Below is a small trained network, with its code and all its weights. Each question gives an input and a class and asks what happens when units are switched off, that is, made to give their printed mean instead of their output.

import numpy as np


def w(rows, s, z=0):
    codes = np.array(rows[::2]) - 128.0
    scale = np.full(codes.shape[1], s)
    scale[-1] = z or s
    return codes * scale


def f(y):
    return y / 2 * (1 + np.tanh(0.7978845608 * (y + 0.044715 * y**3)))


def log_softmax(a):
    a = a - a.max(-1, keepdims=True)
    return a - np.log(np.exp(a).sum(-1, keepdims=True))


def net(x, mask):
    res = np.array(x, float).reshape(1, 8) / 4 @ E
    y = f(res @ A[0][:, :-1].T + A[0][:, -1])
    res = res + np.where(mask, y, B[0][:, -1]) @ B[0][:, :-1]
    return log_softmax(res[-1] @ U[:, :-1].T + U[:, -1])


A, B = {}, {}
E = w([
[126,129,129],'x0',
[127,126,130],'x1',
[15,51,90],'x2',
[199,2,218],'x3',
[125,129,125],'x4',
[19,161,228],'x5',
[131,126,127],'x6',
[131,128,127],'x7',
],0.0097)
A[0] = w([
[168,205,164,67],'N0',
[175,117,76,3],'N1',
[84,248,74,121],'N2',
[102,132,151,58],'N3',
[75,194,201,51],'N4',
[107,127,221,144],'N5',
[148,121,89,38],'N6',
[220,211,194,129],'N7',
],0.013,0.0062)
B[0] = w([
[67,41,54,178],'N0',
[192,133,55,148],'N1',
[161,95,238,250],'N2',
[135,102,44,136],'N3',
[227,138,1,208],'N4',
[176,164,108,215],'N5',
[166,104,80,131],'N6',
[46,90,136,246],'N7',
],0.0099,0.011)
U = w([
[202,80,244,136],'0',
[202,141,59,46],'1',
[121,107,161,255],'2',
[9,60,104,38],'3',
[146,109,175,198],'4',
],0.012,0.0077)

Each question gives the input, the list of numbers given to net, and the class t.
The units are the neurons (one row each of A and B). Each row of codes is followed by its name. A weight is (code - 128) times the scale printed after its matrix; where a second scale follows, it is the last column's (A, B and U).
mask holds one flag per neuron, in row order. A switched-off neuron (its flag False) gives its mean, the last column of its row in B, instead of its output. The means were averaged over made-up inputs and are rounded, as every weight is.
A unit's drop is (log p(t) with every unit on - log p(t) with that unit switched off) / (log p(t) with every unit on - log p(t) with every unit switched off).
The circuit of an input: a set's keep is (log p(t) with only the set's units on - log p(t) with every unit switched off) / (log p(t) with every unit on - log p(t) with every unit switched off). Starting from all 8 units, units are removed one at a time, each time the one whose removal leaves the highest keep (on an exact tie, the one counted first), for as long as the keep stays at least 0.8.
units of the circuit, in order: the units of the circuit, biggest drop first
top k neurons: the k neurons with the biggest drops, biggest first
drop of u: that unit's drop, to one decimal
input [8,6,1,3,2,6,4,-4], class 1: units of the circuit, in order	(N2, N4, N5)
input [8,-7,5,-8,1,-1,-3,7], class 0: top neuron	(N2)
input [0,3,-7,-2,5,-6,0,-7], class 3: units of the circuit, in order	(N7, N0)
input [6,1,-4,3,-1,2,-4,-1], class 3: units of the circuit, in order	(N2, N7)
input [-8,-1,4,-1,7,4,0,-1], class 1: top 4 neurons	(N7, N4, N2, N0)
input [7,7,5,-3,-6,3,-6,-6], class 2: units of the circuit, in order	(N7, N0)
input [-8,0,2,5,-2,6,-4,-6], class 1: units of the circuit, in order	(N2, N5, N7)
input [-4,-2,5,-4,8,-5,7,-7], class 4: top 2 neurons	(N4, N7)
input [-4,3,-5,-4,4,-6,-8,3], class 4: top 2 neurons	(N4, N2)
input [-6,-5,-7,6,2,2,7,7], class 3: units of the circuit, in order	(N7, N2)
input [1,7,-4,4,-2,2,-3,-3], class 2: top 2 neurons	(N2, N7)
input [-3,-5,-8,5,1,0,-2,4], class 3: top 3 neurons	(N7, N0, N2)
input [3,-2,-5,-3,0,4,4,-3], class 3: top 2 neurons	(N0, N7)
input [-2,-2,-8,-6,3,-2,-6,1], class 3: top 2 neurons	(N0, N7)
input [-7,-4,4,-6,4,7,8,8], class 4: units of the circuit, in order	(N2)
input [-8,-6,7,-5,-7,-2,-8,-8], class 4: drop of N7	0.4
input [-6,6,0,0,6,8,-3,-1], class 1: drop of N4	0.3
input [8,-8,6,-7,8,-7,-6,4], class 2: drop of N4	0.4
